In the rows, 128 means zero.
Each row has two labels, one from each of two sets.
[140  96 139  79 112 119 124 143 121 132 141 143 134 146 128 106 164 135
  46 161 128 110 145  87 149 109  86 129 132 121 125 155 122 110 232 100
 121 117 174 157 118 138 114 140  45 147 128 153 132 136  78 205 177  99
 119 146 149 115 216 182 130 119 120 145 122  94 135 128 130 137 123 165
 168 143] : zaluf, Gad
[119 135 113  82 117 134  99 176 123 129 166 131 148 108 136 137 141 169
  44 149 127 128  78 124 158 129  79 134 123 128 119  80 115 138 159 109
 131 142 142 164  92 131 142 137 144 135 103 158 153 132 118  85 141 133
 106 124 113 129 146 145 126 135 119 122 100 142 123 133 131 118 119 120
 182 126] : zaluf, teza
[117 139 124 135 136 110  99 155 154 152 136 138 143 105 137  91 111 156
   5 102 135 141  83 122 121  99  82 135 133 130 112 149 117 120 151 116
 143 133 159 144 103 120 131 120 169 121 107 142 143 132 176 196 101 152
 143 131  77 132 153 139 163 128  79 145 132 147 124 143 132 130 135 128
 105 131] : Fuda, teza
[146 124 114 143 126 142 154  65 134 111 103 133 125 151 126 125 141 119
 158 123 129 104 151 130 118 109 141 132 132 118 140 142 139 107 170 125
 126 119 172 125 121 130 105 125 160 127 135 143 103 133 102 155 145 117
 119 148 150 115 159 202 108 120 134 110 152 147 128 151 130 162 121 118
   6 129] : Tipud, Gad
[126 130 122  97 118 134 112 185 136 139 167 136 140 115 142 124 129 155
  60 141 127 136  99 117 158 131  92 131 124 121 116 112 114 123 145 108
 133 134 134 159 111 139 143 138 147 128 118 155 128 128 130 145 170 127
 117 126  96 128 160 132 147 136 130 152 105 125 118 146 122 113 126 129
 156 139] : zaluf, teza
[132 108 137 115 105 101 147 112 134 112 104 130 138 128 120 119 134 140
  43 121 123 126 125 118 125  97 100 137 134 125 135 105 128 108 194 108
 114 123 174 103 103 122 140 143  73 131 126 150 159 147 115 112 139 137
 105 131 168 120 167 180 107 124  92 133 158 179 127 144 129 153 106 140
  74 126] : Fuda, Gad
[115 111  92 176 112 124 144 203 143 123  80 106 131  93 112 135  64 183
 124 134 125 147  86 134  86 126  68 132 126 134 144  76 125 139  91 118
 129 149 186 125  58 142  93 138 161 142  94 176 167 120 157   4 150 157
  82 136 137 131 121 223 101 144 125 121 105 252 126 136 118 147 109 105
   8 129] : Fuda, teza
[125 140 128 157 155 121  97  35 117 137  92 117 124 128 113 110 147 111
 106  93 123 103 142 122  88 125 155 127 131 135 125 144 129 117 131 154
 148 121 142 106 143 128 121 109 145 118 130  95 127 133 150 195  81 144
 180 125 139 132 105  91 118 122  72  98 146 114 126 141 131 159 140 123
 188 128] : Tipud, tesir
[138 132 133 159 141 118 135  94 144 145 100 143 118 137 130  83 141 116
  74 101 137 107 141 107  89  93 103 135 145 124 129 215 139 101 192 106
 134 106 190 123 130 130 109 129 121 114 136 133 122 137 135 252 122 116
 161 139 122 123 197 201 145 117  96 150 157 130 132 150 131 153 130 157
  42 141] : Tipud, Gad
[141 138 125  99 122  93 132  93 141 104 127 145 135 111 137  93 163 145
  15 125 134 120  95 120 136  71 107 131 139 127 146 101 129  98 216 116
 121 100 175 125 114 124 169 143 116 124 145 143 145 138 127 169  89 134
 114 128 137 114 169 189 132 120 100 107 189 195 130 160 131 142 107 116
  94 135] : Fuda, Gad
[136 131 131 134 112  86 147  99 144 117 110 136 139 115 134  99 137 139
  17 104 129 115 119 108  97  69  90 132 145 124 147 146 135  98 207 115
 115 109 205 106 112 123 158 141  81 123 132 139 168 136 138 180 100 133
 110 129 143 126 170 201 134 122  80 127 189 193 125 163 130 157 132 136
  51 132] : Fuda, Gad
[137 146 128  94 119  95 101   5 116  83 112 120 119 114 107 118 200 117
  35 123 134  83 133 120 111 118 161 129 134 134 135  62 136 114 203 137
 112 125 143  90 143 127 196 126  84 112 146  88 156 136 102 135  72 139
 139 108 188 117  89  81 108 117  69  66 179 151 118 148 126 152 125 122
 252 116] : Fuda, tesir
[136 105 120  71 114 102 160  84 127 120 136 140 125 156 116 132 151 144
  66 160 137 118 134 135 163  79 122 131 127 125 155  77 128  96 217 119
 118 124 179 135 112 120 120 141  71 129 134 155 120 146  86  73 131 107
 121 144 145 120 188 184  79 132 127 105 147 151 130 163 140 151 111 119
 104 125] : Fuda, Gad
[139 144 123 111 131 103 135  80 136 112 119 142 131  92 133  91 145 140
  51 124 130 115 127 121 105  80 110 130 138 129 129 155 133 102 216 118
 119 116 185 144 117 131 146 135  84 118 142 122 149 129 125 186 104 130
 142 135 134 124 156 180 139 109 111 105 177 166 124 154 134 148 120 109
 129 142] : Fuda, Gad
[135 113 127 111 121 123 162  89 129 120 118 140 129 160 125 133 131 121
 151 133 133 117 133 139 143 104 134 126 126 116 151 132 133 105 165 123
 116 119 151 118 129 120 122 136 127 122 140 147 116 127 111 132 135 107
 115 143 135 125 157 210 105 127 142 121 160 148 133 147 132 141 120 115
  27 132] : Fuda, Gad
[130  92 143  87 131 122 129 115 119 140 135 134 128 147 122 107 169 142
  27 147 125 113 148  94 143 114 111 131 140 119 131 121 123 116 222 104
 119 113 166 135 117 131 123 145  36 126 123 151 141 137  91 176 161 111
 133 140 158 113 203 168 101 118  89 145 130 114 122 131 135 156 109 169
 173 134] : zaluf, Gad
[134 106 128  68 112 136 140 164 124 132 151 153 133 149 135  99 164 141
  60 171 125 124 134 100 164 119  90 130 124 123 123 138 120 124 215 107
 118 118 166 176 113 140 120 154  59 133 132 164 130 129  91 187 174  98
 139 139 142 115 205 179 132 121 140 134 114 121 127 118 131 128 107 145
 191   4] : zaluf, Gad
[116 170 118 167 146 142  89 143 142 144 114 124 129 100 135 105 128 137
 109 105 127 124 115 116  76 140  97 129 134 135 116 172 118 131 113 127
 151 145 149 141 110 143 119 114 199 129 112 123 128 113 171 174 124 147
 157 128 101 139 108 138 160 123 100 123 108 145 118 126 123 133 147 127
 143 130] : Tipud, teza
[106 180 100 189 156 135 124 132 141 145 101 131 132 102 136  81 106 142
 148  97 124 126 124 130  57 113 104 122 130 133 114 204 133 115 122 137
 151 122 169 153 110 133 114 115 193 153 121 116 129 112 180 210 106 142
 179 135  86 136 119 161 158 120 124 106 133 171 131 130 132 151 146 111
  98 111] : Tipud, teza
[129 117 149  69 126 122  80  60 120 119 167 128 130 133 124 134 219 125
  15 140 131 101 139 102 160 152 139 128 124 128 111 102 120 139 196 122
 134 135 103 130 155 126 182 130  98 131 140 102 123 133  84 203 114 118
 156 106 141 115 137  49 122 125  83 105 132  49 113 119 133 116 142 162
 252 131] : zaluf, tesir
[142 143 132 192 134 130 129  86 130 137  84 144 130 132 134  71 128 111
 139  84 119 113 147  95  63 110 114 120 144 127 137 246 144  99 185 123
 124 101 186 115 131 141 101 125 150 117 143 128 131 118 141 252 133 121
 158 156 120 132 184 229 159 105 107 144 174 156 127 143 135 163 128 154
   4 144] : Tipud, Gad
[138 127 124  86 125 104 138  84 127 113 121 136 131 126 120 120 149 131
  26 125 134 115 108 124 144  89 120 135 129 128 140  76 128 105 202 121
 119 132 174 128 115 123 151 135  86 122 130 138 139 136 114 124 100 130
 124 130 146 118 149 162 110 127  94  99 162 178 125 150 137 153 111 108
 144 130] : Fuda, Gad
[132 104 145 103 125 141 114 156 125 140 144 141 143 139 136 124 145 144
  97 144 127 130 107 103 167 138 110 128 124 124 118 113 120 134 157 122
 123 120 125 140 129 130 125 142 128 133 135 165 123 136 115 175 150 121
 113 135 130 129 174 141 141 130 115 145 120 122 134 125 134 111 124 143
 132 138] : zaluf, Gad
[121 107 141 160  97 136 126 252 136 130 137 128 141  98 155 126  69 135
 155 128 126 156  94 101 112 147  76 130 131 126 119 150 129 154  66 107
 103 129 109 124 107 133 133 143 133 135 111 148 164 115 161 107 168 132
  75 120 125 128 127 158 172 137 145 189 120 164 134 103 129  86 118 155
  68 130] : zaluf, dat
[137 131 131 159 132 127 138  87 131 136 106 136 122 145 135 107 142 109
 139 107 127 116 152 116  89 111 129 127 138 126 134 195 145 111 170 115
 133 109 167 118 119 136 102 135 148 122 137 124 127 126 130 224 139 124
 134 144 135 129 161 184 137 119 124 119 157 128 132 141 131 154 126 142
  32 129] : Tipud, Gad
[111 146 126 121 123 151  95 183 125 134 129 117 139  99 121 116 118 163
 103 145 121 132  97 114 133 162  91 133 124 132 106  76 121 158 113 132
 139 154 129 158  90 138 128 116 156 142 104 155 153 111 157  72 150 149
 136 126 125 119 116 127 125 130 124 117  80 185 136 106 119 119 133 111
 225 124] : zaluf, teza
[117 162 110 126 115 107 135 187 137 114 138 132 131  89 147  96 126 148
  73 148 127 136 111 120  97  96  81 131 126 131 124 151 130 118 145 125
 110 130 148 161 101 140 162 134  96 112 122 115 170 116 154 125 115 129
 133 131 113 129 121 170 164 123 147 108 138 191 122 122 125 127 119 112
 181 126] : Fuda, teza
[135 103 117  79 109 131 133 132 130 138 145 140 138 144 128 122 161 153
  48 161 133 114 123  98 163 119  87 125 127 123 124 107 120 125 223 102
 125 128 177 161 103 135 109 146  71 135 125 169 131 129  83 141 178 104
 125 142 146 109 200 190  96 134 119 130 112 117 122 127 131 137 117 142
 170 134] : zaluf, Gad
